Here is a tiny trained network, its code and every weight. The questions are about switching its units off for an input and a target symbol, where a switched-off unit gives its printed mean instead of its output.

import numpy as np


def w(rows, s, z=0):
    codes = np.array(rows[::2]) - 128.0
    scale = np.full(codes.shape[1], s)
    scale[-1] = z or s
    return codes * scale


def f(y):
    return y / 2 * (1 + np.tanh(0.7978845608 * (y + 0.044715 * y**3)))


def softmax(a):
    e = np.exp(a - a.max(-1, keepdims=True))
    return e / e.sum(-1, keepdims=True)


def log_softmax(a):
    a = a - a.max(-1, keepdims=True)
    return a - np.log(np.exp(a).sum(-1, keepdims=True))


def net(x, mask):
    ids = ['αβγδεηθλμξστφψ'.index(c) for c in x.split()]
    T = len(ids)
    res = E[ids] + P[:T]
    u = 0
    for l in range(2):
        r = res
        for j in range(3):
            rows = slice(2 * j, 2 * j + 2)
            q, k, v = (r @ M[l][rows].T for M in (Q, K, V))
            z = softmax(np.where(np.tri(T) > 0, q @ k.T / 2**0.5, -1e9)) @ v
            o = O[l][rows]
            res = res + np.where(mask[u + j], z, o[:, -1]) @ o[:, :-1]
        u += 3
        y = f(res @ A[l][:, :-1].T + A[l][:, -1])
        res = res + np.where(mask[u : u + 8], y, B[l][:, -1]) @ B[l][:, :-1]
        u += 8
    return log_softmax(res[-1] @ U[:, :-1].T + U[:, -1])


Q, K, V, O, A, B = {}, {}, {}, {}, {}, {}
E = w([
[154,134,212],'α',
[142,133,107],'β',
[180,169,69],'γ',
[42,169,143],'δ',
[104,128,69],'ε',
[254,132,105],'η',
[77,171,230],'θ',
[129,210,116],'λ',
[120,84,178],'μ',
[108,134,123],'ξ',
[121,123,104],'σ',
[194,123,131],'τ',
[106,168,107],'φ',
[150,133,110],'ψ',
],0.013)
P = w([
[137,97,92],'0',
[152,216,215],'1',
[88,134,94],'2',
[83,86,149],'3',
[206,196,228],'4',
[105,167,40],'5',
[87,74,159],'6',
[248,208,203],'7',
],0.014)
Q[0] = w([
[144,187,138],'0.h1',
[225,128,164],'0.h1',
[2,149,184],'0.h2',
[227,172,36],'0.h2',
[120,74,151],'0.h3',
[122,85,175],'0.h3',
],0.0074)
K[0] = w([
[255,136,60],'0.h1',
[144,28,196],'0.h1',
[68,77,72],'0.h2',
[172,253,131],'0.h2',
[226,7,165],'0.h3',
[164,113,33],'0.h3',
],0.0071)
V[0] = w([
[155,144,141],'0.h1',
[180,188,177],'0.h1',
[131,190,126],'0.h2',
[113,157,179],'0.h2',
[123,215,6],'0.h3',
[112,135,132],'0.h3',
],0.015)
O[0] = w([
[73,81,119,158],'0.h1',
[48,254,115,253],'0.h1',
[95,106,214,216],'0.h2',
[113,134,137,220],'0.h2',
[207,71,156,165],'0.h3',
[142,120,172,157],'0.h3',
],0.0082,0.0045)
A[0] = w([
[96,89,145,102],'0.n1',
[96,94,143,97],'0.n2',
[132,96,73,209],'0.n3',
[157,184,82,138],'0.n4',
[96,140,173,112],'0.n5',
[96,62,119,250],'0.n6',
[120,166,6,202],'0.n7',
[80,113,117,50],'0.n8',
],0.016,0.0016)
B[0] = w([
[128,91,205,140],'0.n1',
[131,98,174,139],'0.n2',
[148,71,71,139],'0.n3',
[129,135,201,163],'0.n4',
[254,173,124,255],'0.n5',
[55,50,104,152],'0.n6',
[78,182,75,164],'0.n7',
[83,165,146,153],'0.n8',
],0.0066,0.0081)
Q[1] = w([
[249,117,122],'1.h1',
[75,65,145],'1.h1',
[221,143,110],'1.h2',
[178,169,78],'1.h2',
[67,95,115],'1.h3',
[49,99,197],'1.h3',
],0.013)
K[1] = w([
[196,57,126],'1.h1',
[81,144,99],'1.h1',
[155,102,118],'1.h2',
[131,123,104],'1.h2',
[115,141,170],'1.h3',
[6,106,178],'1.h3',
],0.014)
V[1] = w([
[89,98,136],'1.h1',
[178,113,96],'1.h1',
[168,93,84],'1.h2',
[141,205,94],'1.h2',
[11,73,172],'1.h3',
[182,146,207],'1.h3',
],0.013)
O[1] = w([
[148,185,137,38],'1.h1',
[67,144,192,103],'1.h1',
[43,163,167,63],'1.h2',
[123,59,254,254],'1.h2',
[205,146,79,122],'1.h3',
[118,205,167,139],'1.h3',
],0.0098,0.0035)
A[1] = w([
[87,169,165,38],'1.n1',
[157,214,146,120],'1.n2',
[145,2,135,231],'1.n3',
[134,227,38,136],'1.n4',
[119,107,126,254],'1.n5',
[12,105,192,80],'1.n6',
[99,42,14,23],'1.n7',
[155,221,163,153],'1.n8',
],0.0082,0.0039)
B[1] = w([
[104,165,144,179],'1.n1',
[186,2,76,213],'1.n2',
[52,185,89,193],'1.n3',
[187,164,83,172],'1.n4',
[137,215,65,151],'1.n5',
[175,163,166,207],'1.n6',
[181,75,229,148],'1.n7',
[55,29,72,244],'1.n8',
],0.0089,0.011)
U = w([
[221,113,208,73],'α',
[105,188,130,167],'β',
[113,186,170,91],'γ',
[120,129,67,186],'δ',
[59,217,67,183],'ε',
[190,189,205,62],'η',
[170,57,180,41],'θ',
[50,50,122,20],'λ',
[254,251,150,146],'μ',
[58,120,73,2],'ξ',
[75,166,97,149],'σ',
[158,164,168,145],'τ',
[107,155,112,165],'φ',
[101,171,119,149],'ψ',
],0.01,0.0047)

Each question gives the input, a string of symbols that net reads in full, and the target symbol t.
The units are the heads (2 rows each of Q, K, V and O) and the neurons (one row each of A and B). Each row of codes is followed by its name. A weight is (code - 128) times the scale printed after its matrix; where a second scale follows, it is the last column's (O, A, B and U).
mask holds one flag per unit, layer by layer, with each layer's heads first. A switched-off unit (its flag False) gives its mean, the last column of its rows in O or B, instead of its output. The means were averaged over made-up inputs and are rounded, as every weight is.
A unit's drop is (log p(t) with every unit on - log p(t) with that unit switched off) / (log p(t) with every unit on - log p(t) with every unit switched off).
The circuit of an input: a set's keep is (log p(t) with only the set's units on - log p(t) with every unit switched off) / (log p(t) with every unit on - log p(t) with every unit switched off). Starting from the 12 units with the biggest drops (on a tie, the unit counted first), units are removed one at a time, each time the one whose removal leaves the highest keep (on an exact tie, the one counted first), for as long as the keep stays at least 0.8.
circuit, biggest first: the units of the circuit, biggest drop first
most important unit: the unit with the biggest drop
top k neurons: the k neurons with the biggest drops, biggest first
k most important neurons of layer l: the k neurons of layer l with the biggest drops, biggest first
which heads matter: for each layer, one digit per head in row order, 1 if its drop is at least 0.15 and else 0, layers parted by /
input δ α δ μ δ γ θ σ, target δ: most important unit : 0.h1
input γ δ γ γ γ, target γ: which heads matter : 101 / 111
input η σ θ α δ θ α φ, target η: circuit, biggest first : (1.n6; 1.h3; 0.h2)
input ε δ ε δ δ δ ψ φ, target ε: circuit, biggest first : (1.h2; 0.h1; 0.n3)
input δ θ α ξ α λ γ μ, target δ: top 3 neurons : (1.n8; 0.n5; 1.n2)
input η θ φ γ λ ε ε η, target η: top 2 neurons : (1.n6; 0.n7)
input η η ε γ σ, target η: circuit, biggest first : (1.n6; 1.h3; 1.h1; 1.h2)
input α δ θ β δ, target α: circuit, biggest first : (1.h2; 1.n3)
input λ λ δ θ, target α: circuit, biggest first : (1.h3; 1.h2)
input η θ γ λ δ, target η: 2 most important neurons of layer 0 : (0.n7; 0.n5)
input δ θ σ λ δ, target δ: top 2 neurons : (1.n8; 0.n5)
input η β θ γ τ, target η: circuit, biggest first : (1.n6; 1.h3; 1.h2)
input η θ δ θ, target μ: 2 most important neurons of layer 1 : (1.n8; 1.n2)
input θ δ δ θ θ ε α γ, target θ: circuit, biggest first : (1.n8; 1.n2; 0.n4)
input δ θ δ γ σ δ θ θ, target δ: which heads matter : 100 / 010
input γ μ η δ θ, target γ: most important unit : 1.n6
input δ γ σ λ ψ δ δ, target μ: which heads matter : 000 / 001
input δ θ δ η γ α α η, target δ: top 2 neurons : (1.n8; 1.n2)
input ε λ η δ η, target ε: circuit, biggest first : (1.h2; 0.h1)
input δ γ θ ψ φ, target δ: most important unit : 1.n8
input δ ξ σ δ γ ψ γ η, target δ: circuit, biggest first : (0.h1; 1.n8; 1.n2)
input δ λ ε δ δ ε θ δ, target δ: 3 most important neurons of layer 1 : (1.n8; 1.n2; 1.n6)
input δ θ θ ψ α, target δ: top 3 neurons : (1.n8; 0.n5; 1.n2)
